Here is a tiny trained network, its code and every weight. The questions are about switching its units off for an input and a target symbol, where a switched-off unit gives its printed mean instead of its output.

import numpy as np


def w(rows, s, z=0):
    codes = np.array(rows[::2]) - 128.0
    scale = np.full(codes.shape[1], s)
    scale[-1] = z or s
    return codes * scale


def softmax(a):
    e = np.exp(a - a.max(-1, keepdims=True))
    return e / e.sum(-1, keepdims=True)


def log_softmax(a):
    a = a - a.max(-1, keepdims=True)
    return a - np.log(np.exp(a).sum(-1, keepdims=True))


def net(x, mask):
    ids = ['ΔΞΣαβεζλτψω'.index(c) for c in x.split()]
    T = len(ids)
    res = E[ids] + P[:T]
    u = 0
    for l in range(3):
        r = res
        for j in range(2):
            rows = slice(2 * j, 2 * j + 2)
            q, k, v = (r @ M[l][rows].T for M in (Q, K, V))
            z = softmax(np.where(np.tri(T) > 0, q @ k.T / 2**0.5, -1e9)) @ v
            o = O[l][rows]
            res = res + np.where(mask[u + j], z, o[:, -1]) @ o[:, :-1]
        u += 2
    return log_softmax(res[-1] @ U[:, :-1].T + U[:, -1])


Q, K, V, O = {}, {}, {}, {}
E = w([
[81,201,191,146,48,136,169,97,77,170,173,207],'Δ',
[214,222,137,188,137,94,168,71,227,192,154,46],'Ξ',
[210,45,35,98,249,84,88,131,182,79,43,3],'Σ',
[239,28,154,210,33,224,185,213,158,107,36,231],'α',
[82,106,101,212,61,104,77,63,97,48,206,127],'β',
[169,19,82,101,65,211,7,138,101,241,79,223],'ε',
[135,184,51,63,78,166,240,79,188,85,191,54],'ζ',
[44,76,209,192,163,195,165,117,118,180,159,76],'λ',
[135,138,17,36,196,59,82,201,153,190,166,102],'τ',
[113,109,160,201,124,61,53,214,183,209,5,247],'ψ',
[40,20,60,66,53,150,143,233,101,108,55,242],'ω',
],0.0073)
P = w([
[184,196,195,96,216,205,72,249,134,3,137,187],'0',
[175,85,91,125,133,128,108,197,103,165,105,169],'1',
[143,84,88,147,114,143,113,168,135,171,100,175],'2',
[127,73,85,151,104,128,124,153,134,179,110,175],'3',
[113,79,86,152,108,134,138,121,158,179,107,159],'4',
[99,78,85,159,99,120,140,112,170,191,115,153],'5',
[91,82,81,162,85,123,152,108,166,191,115,139],'6',
[79,80,86,164,87,114,158,88,165,207,117,122],'7',
[80,80,95,175,81,108,182,81,162,202,112,125],'8',
[84,78,83,176,69,107,186,56,171,207,126,116],'9',
[66,81,80,182,59,111,194,58,172,219,132,95],'10',
[64,96,82,186,45,85,202,57,163,217,136,79],'11',
[72,72,60,174,41,106,216,49,161,228,156,63],'12',
],0.0053)
Q[0] = w([
[104,83,183,195,24,203,120,121,113,136,56,207],'L0H1',
[164,69,41,145,49,132,169,154,213,181,65,145],'L0H1',
[213,159,16,25,194,34,200,121,239,164,151,36],'L0H2',
[194,251,211,34,246,49,134,70,55,22,251,1],'L0H2',
],0.008)
K[0] = w([
[75,59,103,184,62,76,206,30,169,207,159,70],'L0H1',
[39,173,235,202,102,181,166,80,150,78,226,96],'L0H1',
[234,210,194,50,219,238,60,245,183,18,172,176],'L0H2',
[210,52,66,70,184,111,55,255,108,126,35,193],'L0H2',
],0.008)
V[0] = w([
[74,124,127,229,51,163,228,85,138,169,225,84],'L0H1',
[190,122,91,181,48,84,70,75,168,92,90,198],'L0H1',
[3,80,107,168,81,13,99,89,147,206,73,178],'L0H2',
[135,200,149,217,109,38,91,203,101,107,203,202],'L0H2',
],0.0066)
O[0] = w([
[82,70,122,183,56,124,175,94,129,166,145,152,245],'L0H1',
[223,118,94,147,38,74,104,106,69,86,90,125,179],'L0H1',
[84,145,160,120,57,63,56,149,81,155,107,108,51],'L0H2',
[173,54,167,65,44,2,138,102,210,93,155,167,252],'L0H2',
],0.0064,0.0018)
Q[1] = w([
[98,90,161,210,88,181,127,159,138,183,66,145],'L1H1',
[214,77,76,127,51,134,151,39,167,131,106,113],'L1H1',
[43,3,10,237,7,168,108,153,147,244,4,254],'L1H2',
[235,197,11,52,206,94,236,89,234,146,141,48],'L1H2',
],0.0081)
K[1] = w([
[51,184,127,158,110,161,138,115,130,211,128,115],'L1H1',
[138,149,78,191,53,126,175,17,141,71,183,76],'L1H1',
[95,197,165,186,84,129,215,2,157,139,244,28],'L1H2',
[218,200,198,59,229,213,77,251,171,7,169,214],'L1H2',
],0.0077)
V[1] = w([
[95,116,61,104,97,119,130,68,152,186,213,66],'L1H1',
[164,54,100,154,91,175,140,89,108,171,62,165],'L1H1',
[173,233,230,115,161,70,190,171,205,247,43,141],'L1H2',
[184,253,11,138,92,98,162,31,211,75,154,73],'L1H2',
],0.006)
O[1] = w([
[111,133,132,124,132,52,136,125,99,186,195,118,200],'L1H1',
[184,124,168,154,119,192,170,192,114,192,137,131,252],'L1H1',
[138,99,253,122,234,55,155,243,51,129,198,149,169],'L1H2',
[137,100,50,210,169,83,137,97,77,83,136,211,132],'L1H2',
],0.0058,0.0029)
Q[2] = w([
[243,250,47,38,254,57,221,63,217,37,226,3],'L2H1',
[157,15,43,172,142,105,235,181,185,230,139,198],'L2H1',
[50,43,159,138,64,136,50,154,92,204,105,198],'L2H2',
[126,158,214,154,55,181,34,137,39,78,81,129],'L2H2',
],0.0078)
K[2] = w([
[194,124,127,53,198,207,33,226,176,24,54,214],'L2H1',
[129,232,185,169,149,156,207,54,154,57,254,97],'L2H1',
[42,142,149,163,96,95,131,61,86,191,168,125],'L2H2',
[171,66,44,202,33,41,228,99,108,230,104,65],'L2H2',
],0.0074)
V[2] = w([
[101,181,103,31,71,158,198,152,76,134,155,217],'L2H1',
[201,156,144,131,125,162,66,79,99,226,198,164],'L2H1',
[194,226,130,114,131,169,54,145,28,125,2,60],'L2H2',
[205,119,206,209,97,194,250,108,153,91,61,160],'L2H2',
],0.0063)
O[2] = w([
[227,202,129,14,163,131,254,31,27,224,12,161,148],'L2H1',
[239,39,122,47,230,130,117,64,218,191,248,225,120],'L2H1',
[186,190,86,116,117,159,70,137,73,142,209,129,85],'L2H2',
[99,33,203,138,86,189,44,33,55,114,132,106,254],'L2H2',
],0.0071,0.0028)
U = w([
[180,108,221,3,146,50,180,65,127,140,82,174,115],'Δ',
[132,55,155,175,193,92,126,144,122,81,228,204,96],'Ξ',
[77,180,91,202,130,170,97,163,96,108,162,120,81],'Σ',
[139,99,165,131,105,140,95,98,35,94,132,87,3],'α',
[120,132,59,125,38,95,65,64,247,75,83,129,137],'β',
[200,140,82,96,173,164,113,94,156,154,214,141,89],'ε',
[88,164,54,196,226,198,178,68,54,143,50,173,101],'ζ',
[39,106,185,102,152,232,124,192,240,194,128,52,203],'λ',
[156,171,87,130,161,101,203,192,194,119,133,127,167],'τ',
[141,141,182,121,68,30,77,182,67,101,152,94,113],'ψ',
[102,203,115,104,85,127,134,144,38,138,47,56,163],'ω',
],0.0051,0.0017)

Each question gives the input, a string of symbols that net reads in full, and the target symbol t.
The units are the heads (2 rows each of Q, K, V and O). Each row of codes is followed by its name. A weight is (code - 128) times the scale printed after its matrix; where a second scale follows, it is the last column's (O and U).
mask holds one flag per head, layer by layer. A switched-off head (its flag False) gives its mean, the last column of its rows in O, instead of its output. The means were averaged over made-up inputs and are rounded, as every weight is.
A unit's drop is (log p(t) with every unit on - log p(t) with that unit switched off) / (log p(t) with every unit on - log p(t) with every unit switched off).
The circuit of an input: a set's keep is (log p(t) with only the set's units on - log p(t) with every unit switched off) / (log p(t) with every unit on - log p(t) with every unit switched off). Starting from all 6 units, units are removed one at a time, each time the one whose removal leaves the highest keep (on an exact tie, the one counted first), for as long as the keep stays at least 0.8.
circuit, biggest first: the units of the circuit, biggest drop first
unit that matters most: the unit with the biggest drop
which heads matter: for each layer, one digit per head in row order, 1 if its drop is at least 0.15 and else 0, layers parted by /
input τ Σ α ε τ ε ω Ξ Ξ, target τ: unit that matters most -> L2H2
input ψ Δ ε ζ, target ψ: which heads matter -> 11 / 11 / 10
input ψ τ Σ ε τ ψ τ ψ, target ψ: which heads matter -> 11 / 01 / 00
input ω β β τ τ ω ψ Ξ Ξ Δ α α, target Δ: circuit, biggest first -> [L0H1; L2H1; L2H2]
input ε λ Ξ, target ε: circuit, biggest first -> [L2H2; L2H1; L0H1]
input τ α ζ α β τ Δ τ ω ζ Δ ζ, target τ: circuit, biggest first -> [L2H2; L0H1]
input τ τ Δ ω ζ β Δ ζ Σ ψ, target ζ: which heads matter -> 01 / 01 / 10
input ε ε ε Σ, target ε: circuit, biggest first -> [L2H2; L2H1; L0H1]
input α Δ Ξ ε ε ω α τ τ, target α: circuit, biggest first -> [L2H2; L1H1; L0H2]
input β ψ τ α τ, target β: which heads matter -> 01 / 01 / 00
input Σ τ ω α, target α: which heads matter -> 10 / 10 / 01
input ε λ ω ω Δ ζ, target ε: circuit, biggest first -> [L2H2; L2H1; L0H1]
input λ τ ω α Σ τ ζ ω, target ζ: circuit, biggest first -> [L0H2; L1H2]
input β α α ω α τ ω, target β: unit that matters most -> L1H2
input α Ξ ε ζ ζ ψ β, target β: circuit, biggest first -> [L1H2; L0H1]
input τ ζ β λ Δ, target Δ: which heads matter -> 10 / 00 / 10
input α β ψ, target β: which heads matter -> 00 / 01 / 00
input λ ψ ζ Ξ, target λ: which heads matter -> 10 / 01 / 00
input ε ω α Δ Ξ ψ, target Ξ: which heads matter -> 00 / 01 / 10
input α ω β ε Ξ ψ Ξ Ξ, target α: circuit, biggest first -> [L2H2; L1H1]
input Ξ λ β τ ω ω Ξ τ ζ Δ Δ ε τ, target Ξ: unit that matters most -> L1H2
input τ τ λ Δ τ Σ α ω λ, target λ: circuit, biggest first -> [L1H2; L0H1; L0H2]
input β α ε τ ζ α α Ξ ζ ε Ξ, target β: which heads matter -> 01 / 01 / 00
input ω τ ω, target ω: circuit, biggest first -> [L0H1; L2H1; L0H2; L1H1]
input λ ω ψ ψ ζ τ λ α ω ψ ω, target λ: circuit, biggest first -> [L0H1; L1H2; L0H2]
input Δ λ Δ ζ Σ, target Δ: which heads matter -> 01 / 00 / 10
input Ξ τ λ ω λ β τ ψ ω Ξ ε τ ψ, target Ξ: unit that matters most -> L1H2
input Σ ζ α ε ω ψ, target ζ: which heads matter -> 01 / 01 / 00
